[ 11.0  -4.0   0.6   6.3  15.0  -3.1 -16.4  12.3  -0.6   2.2 -36.0  -7.7
  29.1  18.0  17.1 -11.2  -1.6   6.9   5.3   6.8 -16.5  13.2 -24.5  14.3] : [86]/<61>
[  3.7  -8.6   7.4   7.5  47.2  -9.6 -34.3  11.0  -4.1 -12.6 -51.2   1.2
  50.1  38.7  14.5 -20.6  -7.2   2.2   7.0  26.4 -43.0  35.3 -27.7  -4.3] : [86]/<65>
[ -3.4   5.9  14.0   7.9  34.6  -7.2 -19.1   6.1   1.9  -8.6 -10.8  -1.9
  16.1  17.5  11.5  -1.9  -3.5   8.1   7.5   8.4 -35.6  22.9   3.4  -2.4] : [85]/<65>
[  9.3  21.6 -14.2  -1.9   4.1 -20.2  -9.0   6.1  10.1   3.7 -53.1 -18.9
  12.1  29.0  17.4 -16.2 -15.3  18.7  -6.6  21.3 -16.2  -2.1 -22.7  22.9] : [86]/<63>
[  9.0   4.5  -6.3  -7.6  19.5  -1.3 -19.0  15.4   4.0 -13.2 -64.6  -5.8
  28.3  37.2  23.8 -22.7 -16.4  20.9   2.9  22.1 -14.1  16.5 -33.0  23.9] : [78]/<63>
[  2.0  -9.0   3.6 -12.1  33.5   1.9 -21.7   9.3   0.0   3.4   5.5   6.4
  41.2  13.7  -3.7 -17.2  -9.6  15.8   9.5  14.6 -19.6  12.3  -2.5  24.0] : [82]/<65>
[ -4.7  -1.8  -5.8 -16.2  -2.8  -0.9  -1.2   6.4   6.7  -4.0 -27.7 -12.9
  16.6  17.4   9.6 -17.5  -9.3  17.2  -4.1   9.2   2.2 -11.3 -23.8  19.0] : [86]/<63>
[  2.2   4.7   0.0  -2.7   4.8  -2.5  -8.1   5.7   5.6  -3.9 -30.2 -18.4
   7.2  22.1  18.6 -17.7  -9.3  24.0 -13.6   1.6 -11.3  -0.3 -21.8  17.0] : [86]/<63>
[  8.4   6.9  -3.7  -4.1   6.8   5.6  -9.0   4.6  17.1   3.7 -44.1 -10.7
   4.0  17.3  18.2 -20.4 -15.3  19.8  -1.8   4.6 -11.3  10.6 -27.2  23.3] : [78]/<63>
[ 14.5 -29.6   1.0  -3.6  17.8 -10.0 -10.0  13.3 -23.8  -9.8   8.6  18.9
  54.5   7.6  -5.9  -5.5   2.2 -21.3  22.5  19.8   2.8   5.3  -9.3   2.0] : [82]/<65>
[  1.5   8.8   2.6 -17.2   9.5   3.7  -5.3   3.8  11.1   1.3 -45.6  -7.1
  14.5  11.6  20.1 -20.7 -17.9  15.3   7.6  17.4 -11.8   6.1 -13.8  18.1] : [78]/<63>
[ 20.1  14.2 -13.3  28.1  17.7   2.4 -14.3  10.0   4.4  -3.7 -26.5  10.5
  -6.4  22.6   8.0  -5.7  -2.8   7.4  -6.9  -6.9  -7.2  15.3 -13.3  14.6] : [82]/<63>
[ -5.0  40.4 -11.7 -32.4  10.4 -22.4   5.3  15.3   6.2  -9.4 -14.2  -6.3
  13.1  23.6   3.0 -17.0 -18.8  26.0  13.2  36.6 -27.4 -13.5  13.0  30.5] : [82]/<65>
[  2.7  11.7  -1.2 -21.1  12.5   8.3  -8.9   9.6  15.3   0.1 -47.6  -7.6
  17.6  17.8  30.8 -26.9 -21.3  31.2   0.5  19.9 -11.6   8.5 -18.9  30.7] : [78]/<61>
[ 13.4   8.8 -16.6  -9.5   1.5  -8.0  -4.5  12.4  -2.3  -0.4 -15.0  -3.5
  17.4  16.6   9.3 -15.2  -8.6  16.7   7.3  11.6  -0.2  -1.8 -11.1  30.6] : [82]/<61>
[  0.5  -8.4  -7.1 -35.7   8.4  -4.3  -4.5  10.3  -0.9 -12.2 -40.4  -0.5
  44.0  29.9  11.3 -22.1 -12.4   7.8  14.4  37.4   1.1  -6.8 -19.4  11.0] : [78]/<56>
[ 11.0   8.4 -11.1  -4.5  20.9  -7.0 -24.2  16.6   3.1  -8.2 -26.4  -7.6
  30.3  36.6  10.2 -25.0 -12.8  26.5   4.3  15.5 -12.4   5.1 -20.2  34.2] : [82]/<61>
[ -7.4 -13.8   7.6 -11.4   1.9   4.2  -3.7  -8.2   8.7   6.4 -18.1  -6.2
  21.4  11.0  -0.9 -15.2 -14.3  10.5 -16.3 -47.5  -3.9  -6.1 -18.3  14.6] : [86]/<56>
[  7.3   5.6 -21.6 -14.9 -15.2  -8.0   6.4  19.2 -19.0 -34.8  -4.6 -11.6
  13.4  25.2  -0.6  -9.0   0.8   8.2   6.8  15.8  24.4 -20.6 -10.5   8.8] : [85]/<63>
[  3.5  -3.4  -6.6 -42.8   3.9  -4.3  -0.4   5.0   1.6 -11.3 -54.1 -16.6
  44.4  33.6  26.6 -31.6 -45.4  19.4   7.9  36.8  -7.0 -10.0 -32.1  30.8] : [78]/<63>
[ 18.8   8.1 -19.9  12.4   8.4 -10.9  -7.7  15.5   0.2   4.2 -15.9   7.3
   5.4  19.7   5.6  -2.2   1.6   0.2   7.4  10.1   7.3   9.7 -10.1  16.6] : [82]/<63>
[ 16.3  19.7 -23.8  -1.6  10.7 -13.3 -11.3  23.5   1.4  -3.3 -28.7  -0.1
  20.9  34.8   8.9 -15.8  -0.4  17.0   9.0  22.2  -5.9   5.2 -18.4  30.3] : [82]/<63>
[ 17.4   6.6  -2.0  11.3  13.7  12.4 -12.1  -3.8  20.5   8.2 -49.3  13.3
 -12.4   3.2  19.2   1.7 -10.3  -1.9   2.2  -0.2  -9.7  24.9 -17.0   4.9] : [78]/<63>

[-11.7   0.6   3.2 -21.4   8.7  -3.8  -6.4   1.9  -0.3  -3.6  27.2   1.2
  -2.5  -8.8   5.3  -2.0  -1.6 -22.1  -3.7 -10.7   0.0  -8.5  -3.0   8.1] : (81)/(271)
[ -8.1  -3.7   5.9  14.8   5.5   2.7   6.5   2.5  12.4   5.6   6.3   3.8
  -0.3   4.7  17.5   0.3   4.6  -3.8 -20.0   2.8 -24.3 -11.3  -4.9  -9.5] : (79)/(274)
[-20.8  -1.5  -0.7  29.3  -1.7   1.7 -19.8   7.0 -14.3   2.8  -1.5  -2.0
  -0.2 -16.3 -28.2   1.8   4.4 -30.7  18.0 -12.6 -10.8 -16.0  -0.1  12.6] : (81)/(272)
[ -4.7  -2.2  -4.5  10.8   0.1   6.0   0.1  -6.8 -14.6   4.4   2.9  -1.4
  12.3  23.7 -11.3  -3.1   4.5   5.1  12.3  -7.1 -14.2  17.2  -3.5   2.0] : (83)/(274)
[-19.4   0.8  -2.1  -4.1   6.0  -8.9   4.2  -7.7 -13.3  -5.1  30.3  -0.6
   2.9  32.9 -15.3 -17.2  -1.5  32.6 -22.2  -9.1   8.5  24.4  -8.8 -12.6] : (83)/(271)
[  9.5  10.5  -1.4  23.8  10.8  -2.7  18.0   0.8   8.4  -4.0 -32.4  10.1
   3.2  -9.2  15.2   3.7   3.9 -10.8  -6.7   8.2  14.1  -8.6   1.1   2.6] : (74)/(277)
[ 25.3   9.5  -3.1   7.5   6.8  -0.7   7.8  -1.9   0.2   0.9 -34.2   5.7
   1.4   0.7   4.9  -0.5  -0.4 -13.2  25.8   3.6 -12.3   1.0  -2.0  20.6] : (74)/(274)
[-13.2  -1.2   3.3 -31.9   1.1   0.5   0.7  -0.2   2.6  -2.5  39.8  -0.3
  -1.2  -4.5   8.2  -9.8   1.3  -2.7 -10.4  -8.2 -14.2   9.5  -2.4   1.5] : (83)/(271)
[ 14.2  -3.4  -2.1   6.6  -3.1  11.8  -5.6   2.7  -1.6   5.9   5.8   3.0
   8.5  -1.3  -5.6  -3.1   3.6   2.7   6.5  -0.8 -27.1 -13.6  -0.9  -0.9] : (83)/(274)
[  8.5   4.5   0.6  -0.8   6.9   3.1  16.0  -6.6   7.6  -2.3  -9.0   5.9
   9.7   4.6  15.9  -6.6  -0.3  -7.1  -9.6   2.8 -11.3   9.3  -1.7   1.8] : (74)/(274)
[ 28.4  15.0  -0.2 -27.9  13.4 -14.7   5.1   6.3  10.1  -3.4   1.7   7.4
  -6.7  -9.6  21.1  -6.3   1.0   9.3   2.8   3.2 -10.6 -17.2  -7.9  10.8] : (74)/(271)
[  1.7   0.3   2.8  34.6  -2.1   0.4  -9.4  -7.0 -11.1  -0.8 -40.0   1.8
   6.8  30.9 -25.6   4.9  -3.9  -4.4   9.5  -1.0  21.8   0.7  -1.9  -3.0] : (81)/(277)
[ -4.0   3.8   0.1  -9.6   1.3 -11.1   8.0   4.9   6.4  -2.7  23.9   0.5
 -12.6  -1.6  17.1 -11.5   1.9  12.9 -15.5   0.0 -20.6   6.3  -9.7   1.9] : (79)/(271)
[ -4.5   4.1   4.8  -8.8  11.8  -5.2  -9.1   6.4   4.4  -5.9  17.0   5.5
  -5.8 -22.5   6.1  -2.7   3.7 -35.0 -14.0 -11.7   7.4 -31.4  -0.7   7.1] : (81)/(271)
[ -5.9  -1.3   0.9  22.4  -3.7   4.3   9.6  -1.2   5.5   2.1 -17.1  -3.8
  -2.1  -1.7   9.1   1.1   5.0 -18.9  -0.1   1.9 -14.2  12.6  -0.1   5.4] : (79)/(274)
[  5.6   3.1  -1.1   5.9  10.8   8.3  11.0  -2.7   6.8   1.6  -9.4   8.6
   7.2  -8.0  17.6   5.2   5.3 -21.5  -1.4   0.4  -3.7  -9.3  -1.2   6.5] : (74)/(277)
[-16.8   2.3  -4.5   9.1   1.9  -6.1   6.2  13.5   2.9  -1.7  21.3   0.7
 -10.7 -34.1   4.5  -1.8   5.5  -0.2  -7.1  -2.7 -10.8  -5.0  -0.6   4.8] : (74)/(271)
[ -0.4   6.9   0.9  29.5   0.0  -4.9   4.1  -5.2  -4.1   0.0 -42.2  -0.2
   0.5  18.5  -5.0   0.9   1.0 -15.3  12.0   1.4   0.6  14.3  -2.9   9.6] : (74)/(274)
[ 15.3  12.2   4.0  34.6  10.3   1.7  10.4  -3.8   1.9  -0.1 -51.3   8.5
   7.8  -2.0   2.2   1.0   2.7 -26.8  17.9   3.6  -8.1  -3.9  -0.2  16.0] : (74)/(274)
[  2.3  -3.3  -1.1 -19.7   2.3   8.0   5.3  -4.8  -3.2   3.0  22.3  -0.8
   5.1   5.7   9.7  -3.7   6.3  -0.8   3.6  -7.9 -15.4  14.1  -1.0   4.4] : (83)/(271)
[  4.4   1.7   4.9 -16.6  11.9  -1.2 -10.7   2.6   5.0   0.6   9.9   5.8
   1.3  -6.1  15.3   3.6   2.9 -31.1   2.5  -8.4  -9.2 -34.4  -6.1   8.0] : (81)/(274)
[  3.4   1.6   8.2  -2.2  -0.4  -3.8  13.9  -4.2   3.7  -5.2   9.1   0.9
  -2.0  22.1  12.0 -11.3   7.9  -3.1 -27.3  -5.7  -0.5  22.0  -7.1  -2.7] : (79)/(272)

[  1.5  22.9  -7.0  -4.7  10.4 -16.1  48.9  -0.2   9.8  -0.3  -9.7 -18.2
 -10.6   4.6  15.0  -8.3 -62.5   1.1   9.8  10.5 -18.0  11.3 -66.8  23.5] : <19>/(11)
[-20.7   6.6 -13.8  35.6 -12.4  -6.0  15.0  16.1   9.1 -22.4  -6.5  21.1
 -11.0  -8.3  -6.7  -8.0 -17.7 -10.2  10.6  -4.6  -9.5 -15.9   9.3  -4.8] : <21>/(8)
[-18.5   1.4   0.7   0.1 -42.4   8.2  24.5   7.9   0.0   2.6   6.2 -17.4
   4.3  -1.2  14.0  -2.0 -80.4 -15.5  -2.3  19.6 -47.0  18.5 -47.5  -2.4] : <15>/(11)
[ -5.0  -1.1  14.0  22.9  -3.2  -7.1   7.1 -13.1   9.2   0.4   1.6  -1.4
   5.1   1.2   8.6  -7.0 -46.1   5.7   2.9   8.7 -18.0   3.7 -75.1  21.6] : <15>/(5)
[ -4.5   4.9  -0.6  23.2  -4.3 -21.0  52.0  -5.2  14.4 -27.7 -10.7   2.4
  -2.8  -0.9   8.9  -9.9 -56.5  -7.2  11.9  11.8 -23.1   2.0 -73.8  18.3] : <15>/(11)
[-23.1  11.4  -3.5  -1.0  -3.7  -8.7 -26.7   3.6   8.2   2.0 -20.6  12.8
  -6.4  -3.6  -1.6   2.4 -37.9  14.4  -6.5 -12.9  -8.7  -6.5 -14.7  27.8] : <19>/(2)
[-44.5   3.9  10.8   6.6 -10.0  -3.7 -32.3  -1.7   5.9  21.3  -7.4  12.1
  15.1  -3.7   1.2  -1.0 -90.5  -0.1   0.3   7.8 -21.5   9.0 -47.0  49.4] : <21>/(8)
[ 14.5  -2.9  -5.7  28.5  32.2 -27.6  16.6 -19.2  11.8 -31.2 -20.5  20.9
  -6.8   3.7  -2.3  -6.5  48.0  17.6   8.0 -10.2  23.9 -31.0 -18.1   5.7] : <15>/(5)
[-18.2  11.7   1.0  30.6   2.8  -2.8  22.5  -1.3  19.4  -8.4  -6.2   2.0
   3.6   4.7   2.8  -2.2 -56.8  -8.8  24.3  20.7  -2.8   3.3 -44.2  10.8] : <21>/(5)
[-22.5   8.0   1.2   7.2  -8.7  -2.4  -2.7   1.5  -2.9  15.2   1.0   3.5
  -0.3  -0.5   0.9  -4.5 -57.4   9.5  -7.5 -10.2 -19.7   8.5 -31.0  21.4] : <15>/(2)
[-45.6  24.2  -1.3  14.7   4.5 -12.8  -6.0   6.3  11.6  11.7  -3.1  12.9
  -0.5  -3.6  -0.8  -6.6 -87.0  -3.0  22.2   1.9 -14.3   8.1 -40.8  33.0] : <21>/(8)
[-10.5  -1.7   6.6   7.6   8.3 -21.3  11.3   4.1  22.7 -15.8 -27.2   5.6
   0.1  -4.2   5.0  -7.7 -25.1   6.7  14.1   9.6 -16.4 -19.2 -72.6  37.5] : <15>/(5)
[-37.0   0.0  -9.8 -23.0 -35.2   7.3 -36.7  13.1 -11.2   4.6 -21.8  -4.9
  -4.4  -3.3   0.8  10.3 -64.6   8.7 -13.4  -0.4 -24.8  11.6  -6.3  25.7] : <24>/(8)
[-41.6  20.7   3.2  34.7  -3.4   1.8   7.2  10.5   3.4   3.5   3.9   9.8
  -3.6  -3.6   1.7  -9.3 -91.9   2.0  24.0  -0.4 -18.3   9.2 -31.7  12.1] : <21>/(8)
[-62.2   8.0   0.7  16.3 -14.5 -16.1 -20.5  15.6  21.4   2.3 -19.5  26.6
  -0.5  -5.8   4.5  -5.9 -97.6   3.5  -2.2   1.6  -1.6 -23.1 -53.5  55.9] : <21>/(8)
[-33.9   7.0   1.2   9.7 -10.1  -0.1  -9.7   6.0   8.9   9.9   9.7   6.9
   3.4  -2.5  -2.0  -4.6 -67.7  -2.1   1.1  -2.0 -18.2   3.8  -6.0   9.2] : <21>/(8)
[-21.6   4.4 -18.1  -8.9 -10.2  -9.6   6.0   2.1   1.5   0.1 -26.7   4.3
  -5.6  -1.5  -0.9   2.0 -46.0   4.4   6.7  -1.8 -19.5   0.5 -27.7  28.7] : <19>/(8)
[-56.4   7.7 -11.1  15.9  -7.8 -21.2 -29.7   5.8  18.0  -0.5 -35.4  29.4
  -8.6  -7.0  -2.9  -6.9 -91.5  27.4   5.3 -17.3 -24.6 -21.0 -67.5  62.5] : <15>/(8)
[-28.0   5.7  -1.4  -1.8  -9.5 -14.0  22.4   8.6  15.5   1.4  -7.9  -2.2
  -4.0   2.0  15.9  -7.6 -99.3  -5.6  -1.0   8.4 -28.7  -4.5 -56.3  34.8] : <15>/(11)
